Below is a small trained network, with its code and all its weights. Each question gives an input and a target symbol and asks what happens when units are switched off, that is, made to give their printed mean instead of their output.

import numpy as np


def w(rows, s, z=0):
    codes = np.array(rows[::2]) - 128.0
    scale = np.full(codes.shape[1], s)
    scale[-1] = z or s
    return codes * scale


def f(y):
    return y / 2 * (1 + np.tanh(0.7978845608 * (y + 0.044715 * y**3)))


def softmax(a):
    e = np.exp(a - a.max(-1, keepdims=True))
    return e / e.sum(-1, keepdims=True)


def log_softmax(a):
    a = a - a.max(-1, keepdims=True)
    return a - np.log(np.exp(a).sum(-1, keepdims=True))


def net(x, mask):
    ids = ['γεηξσφψω'.index(c) for c in x.split()]
    T = len(ids)
    res = E[ids] + P[:T]
    q, k, v = (res @ M[0].T for M in (Q, K, V))
    z = softmax(np.where(np.tri(T) > 0, q @ k.T / 4**0.5, -1e9)) @ v
    res = res + np.where(mask[0], z, O[0][:, -1]) @ O[0][:, :-1]
    y = f(res @ A[0][:, :-1].T + A[0][:, -1])
    res = res + np.where(mask[1:13], y, B[0][:, -1]) @ B[0][:, :-1]
    return log_softmax(res[-1] @ U[:, :-1].T + U[:, -1])


Q, K, V, O, A, B = {}, {}, {}, {}, {}, {}
E = w([
[136,208,188,136,227,113],'γ',
[164,85,94,101,205,82],'ε',
[123,156,118,148,151,151],'η',
[207,205,122,202,144,102],'ξ',
[194,103,122,102,184,45],'σ',
[97,97,187,3,163,113],'φ',
[144,184,119,174,95,176],'ψ',
[201,75,68,115,67,120],'ω',
],0.014)
P = w([
[29,58,66,185,92,159],'0',
[153,154,165,95,142,137],'1',
[186,82,163,149,156,80],'2',
[172,179,132,98,144,158],'3',
[218,86,169,168,238,101],'4',
[178,209,105,100,149,172],'5',
[205,44,214,108,253,94],'6',
[150,199,76,61,164,199],'7',
[163,133,180,159,170,20],'8',
[163,246,42,69,180,197],'9',
[177,96,161,141,210,37],'10',
],0.012)
Q[0] = w([
[8,70,145,171,73,166],'h1',
[72,131,97,148,69,161],'h1',
[88,206,56,71,99,144],'h1',
[120,66,206,210,149,43],'h1',
],0.013)
K[0] = w([
[140,111,247,114,106,124],'h1',
[121,74,215,128,134,125],'h1',
[92,56,128,215,118,101],'h1',
[129,165,148,13,141,155],'h1',
],0.013)
V[0] = w([
[155,187,105,182,6,163],'h1',
[42,1,54,40,42,220],'h1',
[52,111,82,79,197,170],'h1',
[35,177,187,168,136,185],'h1',
],0.0087)
O[0] = w([
[106,189,59,143,133,39,157],'h1',
[122,95,79,92,223,163,2],'h1',
[171,72,104,112,113,204,148],'h1',
[199,250,91,29,21,146,61],'h1',
],0.012,0.0047)
A[0] = w([
[134,160,103,60,140,120,254],'n1',
[185,100,147,132,133,68,164],'n2',
[136,43,166,153,169,157,161],'n3',
[152,107,103,159,140,226,144],'n4',
[151,102,128,96,130,88,202],'n5',
[68,115,142,198,58,85,85],'n6',
[255,137,123,99,111,163,125],'n7',
[192,124,186,99,180,223,30],'n8',
[134,191,167,184,160,170,217],'n9',
[99,138,223,42,160,87,215],'n10',
[216,140,140,101,126,159,97],'n11',
[168,116,163,184,129,119,136],'n12',
],0.0087,0.002)
B[0] = w([
[153,140,132,166,50,168,164],'n1',
[175,197,101,75,188,215,212],'n2',
[200,166,114,112,81,77,251],'n3',
[99,138,125,99,41,42,209],'n4',
[125,254,126,188,125,141,152],'n5',
[15,106,156,218,190,207,216],'n6',
[28,124,197,89,224,173,194],'n7',
[77,89,211,178,101,2,232],'n8',
[234,61,189,105,156,117,193],'n9',
[184,132,109,203,141,194,162],'n10',
[67,109,228,104,180,152,172],'n11',
[143,125,157,59,161,194,210],'n12',
],0.0059,0.012)
U = w([
[179,123,82,100,144,131,142],'γ',
[87,122,119,57,170,22,5],'ε',
[75,156,104,48,192,153,71],'η',
[195,205,57,62,99,2,140],'ξ',
[230,77,70,132,99,63,133],'σ',
[92,134,77,197,152,96,197],'φ',
[180,138,47,62,182,178,241],'ψ',
[159,101,18,133,231,112,101],'ω',
],0.0057,0.0025)

Each question gives the input, a string of symbols that net reads in full, and the target symbol t.
The units are the heads (4 rows each of Q, K, V and O) and the neurons (one row each of A and B). Each row of codes is followed by its name. A weight is (code - 128) times the scale printed after its matrix; where a second scale follows, it is the last column's (O, A, B and U).
mask holds one flag per unit, heads first, then neurons. A switched-off unit (its flag False) gives its mean, the last column of its rows in O or B, instead of its output. The means were averaged over made-up inputs and are rounded, as every weight is.
A unit's drop is (log p(t) with every unit on - log p(t) with that unit switched off) / (log p(t) with every unit on - log p(t) with every unit switched off).
The circuit of an input: a set's keep is (log p(t) with only the set's units on - log p(t) with every unit switched off) / (log p(t) with every unit on - log p(t) with every unit switched off). Starting from the 12 units with the biggest drops (on a tie, the unit counted first), units are removed one at a time, each time the one whose removal leaves the highest keep (on an exact tie, the one counted first), for as long as the keep stays at least 0.8.
circuit, biggest first: the units of the circuit, biggest drop first
top k neurons: the k neurons with the biggest drops, biggest first
drop when u is switched off: that unit's drop, to one decimal
input ψ ξ η γ, target ψ: circuit, biggest first -> [h1; n8]
input ξ ω ξ ξ ε ξ η ε ξ, target σ: circuit, biggest first -> [h1; n3; n6]
input η φ ξ ω ξ ξ φ ξ ξ ξ ε, target φ: circuit, biggest first -> [h1; n6]
input ψ ξ ξ ε ξ ε η ε φ ξ φ, target φ: circuit, biggest first -> [h1; n6; n10]
input ξ ε γ σ ξ ε φ, target σ: top 2 neurons -> [n3; n10]
input ξ ω σ, target ω: circuit, biggest first -> [h1; n8]
input γ ξ η ε ε ξ ψ, target φ: top 2 neurons -> [n6; n3]
input ξ ε ω ξ ξ η ω ε ε, target σ: top 4 neurons -> [n3; n6; n7; n8]
input ε ξ ξ ε ψ γ, target ε: circuit, biggest first -> [h1; n8; n4; n2]
input η γ φ ξ ψ ξ ξ ξ, target η: circuit, biggest first -> [h1; n7; n11]
input ε ξ ξ ξ ε γ ε ω, target ε: top 2 neurons -> [n8; n4]
input ψ ξ φ ξ ξ ξ, target ψ: top 4 neurons -> [n8; n7; n4; n3]
input ξ ξ ξ ξ ξ ω ξ ω φ, target ω: circuit, biggest first -> [h1; n10]
input ε φ ε, target ε: top 2 neurons -> [n8; n7]
input ξ σ γ γ ε σ, target ξ: top neuron -> [n6]
input ξ ξ ω φ ξ, target ε: top neuron -> [n8]
input ξ ξ ω ω ω ξ ε φ ξ, target ε: top 4 neurons -> [n8; n7; n4; n11]
input η ω ξ ξ ξ ξ ξ γ ε ω ξ, target ω: drop when n2 is switched off -> 0.0
input ξ ξ φ η ψ ξ ε ξ σ, target φ: drop when n10 is switched off -> 0.1
input ξ ξ γ ξ ψ ε, target ξ: drop when n4 is switched off -> -0.1
input ξ ξ ξ ξ ξ ξ ξ ξ σ γ, target ξ: drop when h1 is switched off -> 0.9
